Below are the code and all the weights of a small trained network. Each question names an input and a class and asks about switching units off, where a switched-off unit gives its printed mean instead of its output.

import numpy as np


def w(rows, s, z=0):
    codes = np.array(rows[::2]) - 128.0
    scale = np.full(codes.shape[1], s)
    scale[-1] = z or s
    return codes * scale


def f(y):
    return np.maximum(y, 0)


def log_softmax(a):
    a = a - a.max(-1, keepdims=True)
    return a - np.log(np.exp(a).sum(-1, keepdims=True))


def net(x, mask):
    res = np.array(x, float).reshape(1, 6) / 4 @ E
    y = f(res @ A[0][:, :-1].T + A[0][:, -1])
    res = res + np.where(mask, y, B[0][:, -1]) @ B[0][:, :-1]
    return log_softmax(res[-1] @ U[:, :-1].T + U[:, -1])


A, B = {}, {}
E = w([
[140,113,193,193,55,202,78],'x0',
[147,101,190,114,48,111,174],'x1',
[150,254,173,133,107,115,170],'x2',
[152,141,31,124,87,167,91],'x3',
[207,126,73,147,139,54,66],'x4',
[151,76,193,86,120,157,83],'x5',
],0.0087)
A[0] = w([
[183,114,254,193,56,82,161,173],'n0',
[139,193,136,51,138,81,210,139],'n1',
[126,198,65,164,160,111,65,146],'n2',
[204,203,110,187,114,68,75,185],'n3',
[101,140,63,79,227,15,182,253],'n4',
[27,132,188,181,128,223,170,166],'n5',
],0.007,0.0042)
B[0] = w([
[167,145,36,211,141,220,124,222],'n0',
[110,24,230,168,135,106,93,194],'n1',
[192,194,77,150,204,136,128,190],'n2',
[188,158,91,177,199,140,115,205],'n3',
[127,153,184,225,187,67,176,254],'n4',
[2,156,213,120,56,156,145,215],'n5',
],0.0088,0.0098)
U = w([
[76,108,205,144,155,75,152,182],'0',
[140,54,74,108,115,62,139,115],'1',
[79,125,169,109,8,198,132,104],'2',
[86,201,117,93,115,105,151,2],'3',
[184,61,123,112,167,158,65,173],'4',
[195,239,94,168,154,125,179,117],'5',
],0.011,0.006)

Each question gives the input, the list of numbers given to net, and the class t.
The units are the neurons (one row each of A and B). Each row of codes is followed by its name. A weight is (code - 128) times the scale printed after its matrix; where a second scale follows, it is the last column's (A, B and U).
mask holds one flag per neuron, in row order. A switched-off neuron (its flag False) gives its mean, the last column of its row in B, instead of its output. The means were averaged over made-up inputs and are rounded, as every weight is.
A unit's drop is (log p(t) with every unit on - log p(t) with that unit switched off) / (log p(t) with every unit on - log p(t) with every unit switched off).
The circuit of an input: a set's keep is (log p(t) with only the set's units on - log p(t) with every unit switched off) / (log p(t) with every unit on - log p(t) with every unit switched off). Starting from all 6 units, units are removed one at a time, each time the one whose removal leaves the highest keep (on an exact tie, the one counted first), for as long as the keep stays at least 0.8.
units of the circuit, in order: the units of the circuit, biggest drop first
k most important neurons: the k neurons with the biggest drops, biggest first
drop when u is switched off: that unit's drop, to one decimal
input [1,-4,-5,8,-4,6], class 2: units of the circuit, in order -> n3, n2
input [-6,-8,7,-6,-1,-4], class 0: 3 most important neurons -> n1, n0, n4
input [-7,2,-5,0,1,-7], class 0: units of the circuit, in order -> n4, n0
input [-2,3,-4,3,2,3], class 1: 3 most important neurons -> n5, n0, n3
input [0,-3,2,-5,-6,4], class 2: 2 most important neurons -> n4, n5
input [1,-1,8,2,-7,-8], class 2: 2 most important neurons -> n5, n4
input [-1,2,2,3,-5,6], class 2: most important neuron -> n4
input [-4,-3,6,1,-3,-1], class 0: 2 most important neurons -> n1, n0
input [6,-8,-4,-1,-2,3], class 2: 2 most important neurons -> n4, n5
input [-6,-5,1,-7,1,-4], class 0: 2 most important neurons -> n1, n0
input [-8,-7,7,1,-6,-3], class 0: drop when n1 is switched off -> 0.8
input [6,1,-5,4,-1,-1], class 2: drop when n4 is switched off -> 0.1
input [-3,-6,1,-2,-7,-6], class 0: drop when n1 is switched off -> 0.0
input [6,-5,-8,6,-4,5], class 2: most important neuron -> n5
